117	147	113	115	107	101
121	115	144	153	131	109
128	102	122	109	122	138
Answer: 115

128	132	130	149
128	137	130	140
130	133	130	137
Answer: 137

141	144	116	113	137	144
122	106	119	119	153	140
131	136	141	150	119	114
Answer: 106

125	113	137	120	126	112
140	128	122	111	127	101
128	128	129	128	128	128
Answer: 128

139	144	116	113	142
131	103	135	143	114
126	134	121	118	121
Answer: 103

121	101	117	136	141
133	153	141	127	115
122	112	142	146	133
Answer: 153

121	124	124	115	122
129	123	118	121	118
140	139	152	120	125
Answer: 123

128	125	124	132	126
133	118	146	118	136
125	138	106	139	119
Answer: 118

134	116	122	127	130	131
139	133	115	151	127	135
137	124	118	134	126	133
Answer: 133
---
Q:
[[119 152 116 136]
 [136 140 152 120]]
A: 140

Q:
[[146 144 147 149]
 [119 112 119 116]
 [144 148 146 146]]
A: 112

Q:
[[140 106 138 122]
 [137 132 127 121]
 [137 119 138 119]]
A: 132

Q:
[[130 138 127 130]
 [119 115 115 156]
 [126 130 125 139]]
A: 115

Q:
[[147 129 135 123]
 [154 130 122 129]]
A: 130

Q:
[[115 150 135 136]
 [135 116 148 140]]
A: 116

Q:
[[150 118 131 156]
 [106 154 151 134]]
A: 154
---
[[144 119 148 155 122 133]
 [152 143 146 152 131 101]
 [133 126 144 107 102 139]] result: 146

[[146 106 142 112 154]
 [150  99 146 105 152]] result: 146

[[142 106 119 123 126 128 134]
 [137 121 128 118 128 128 120]
 [149 132 128 123 123 124 126]] result: 128

[[114 142  98 126]
 [148 118 112 135]
 [118 157 135 136]] result: 112

[[111 124 148 143]
 [102 100 137 125]] result: 137

[[127 136 129 139 108 133 134]
 [142 131 122 126 105 143 137]] result: 122

[[134 143 105 109 127]
 [131 138 114 117 128]] result: 114

[[118 117 122 131 138 123 122]
 [126 150 127 145 116 123 134]] result: 127
---
[[107 144 106 128 111 109 133]
 [142 112 147 136 140 145 127]
 [138 116 143 138 136 143 131]] result: 142

[[117 136 124 127 138 137 138]
 [119 149 108 112 135 150 135]] result: 117

[[125 109 128 151 130 115]
 [127 144 135 102 126 139]
 [120 108 127 150 128 129]] result: 127

[[147 115 121 112]
 [132 115 158 145]] result: 147

[[140 142 118 118 120 132 137]
 [122 130 144 134 144 151 142]
 [143 145 134 116 140 154 143]] result: 122

[[128 130 130 127 116 132]
 [104 156 105 157 128 151]] result: 128
---
[[124 148 135 149 137 133]
 [103 120 144 121 102 105]
 [122 145 139 148 131 131]] ⇒ 148

[[145 139 122 107 123 130]
 [136 134 126 118 127 129]
 [115 125 145 141 146 136]] ⇒ 141

[[134 148 133 129 112 141 128]
 [123 119 125 128 135 123 128]
 [145 153 150 129 121 143 128]] ⇒ 121

[[132 100 133 128 136]
 [118 120 120 112 140]
 [138 140 130 150 125]] ⇒ 130

[[105 147 112 122 139]
 [126 143 127 146 120]
 [125 139 125 141 120]] ⇒ 125

[[123 119 105 107 154]
 [133 149 135 154 119]
 [129 117 145 124 118]] ⇒ 145

[[138 118 141 137 133 120 132]
 [129 108 141 150 119 120 126]
 [118 122 121 126 129 128 130]] ⇒ 129

[[152 151 151 128 127 133 127]
 [116 117 116 120 134 147 135]
 [135 136 135 148 118 131 118]] ⇒ 118
---
Input: [134 133 123 132 140 103  99]
Output: 140, 99

Input: [116 143 137 121 122 104 113]
Output: 143, 104

Input:
[[120 122 114 121]
 [137 141 157 137]]
Output: 157, 114

Input: [130 101 113 140 152 100]
Output: 152, 100

Input: [154 143 126 121 156 114 122]
Output: 156, 114

Input: [132 117 124 107]
Output: 132, 107

Input:
[[141 154 144 140]
 [145 143 141 143]
 [144 149 144 142]]
Output: 154, 140

Input:
[[148 142 147 106 127]
 [139 146 110 147 151]]
Output: 151, 106

Input:
[[133 136 117 126 137 138]
 [122  99 131 131 152 139]
 [130 129 117 138 136 125]]
Output: 152, 99
---
[122 104 136 136 111 124 113] gives 111
[130 132 153 125] gives 132
[150 117 125 141 132] gives 125
[109 130 151 138] gives 130
[107  99 142 117] gives 99
[151 123 104 158 105] gives 104
[145 136 138 142 148 153 142] gives 148
[129 130 111 105 122 157 146] gives 122
[118 122 151 135] gives 122
[157 124 127 138 128 148] gives 138
---
[[122 131 138 128 122 122]
 [129 128 142 137 125 135]
 [132 127 123 106 119 124]] ==> 106

[[112 130 129 122 120]
 [124 134 140 123 146]
 [157 128 121 140 113]] ==> 121

[[118 143 109 125 141 111]
 [138 135 114 121 101 120]
 [144 130 154 127 142 128]] ==> 127

[[113 139 124 153 102]
 [153 150 153 108 146]
 [120 144 129 151 102]] ==> 129

[[105 151 104 148 142 146 107]
 [152 104 107 102 107 108 107]
 [141 114 151 129 146 133 150]] ==> 146

[[155 153 156 107 104 155 133]
 [ 99 104  98 107 112 104 146]
 [155 154 156 108 105 155 129]] ==> 105

[[114 127 134 136 156 122]
 [116 134 111 126 125 126]
 [136 131 123 127 128 149]] ==> 127

[[104 152 150 153 109 107]
 [104 152 150 153 108 106]
 [105 152 109 150 147 150]] ==> 150

[[100 128 121 131 116 132]
 [106 130 123 132 117 131]
 [126 139 127 132 126 133]] ==> 132
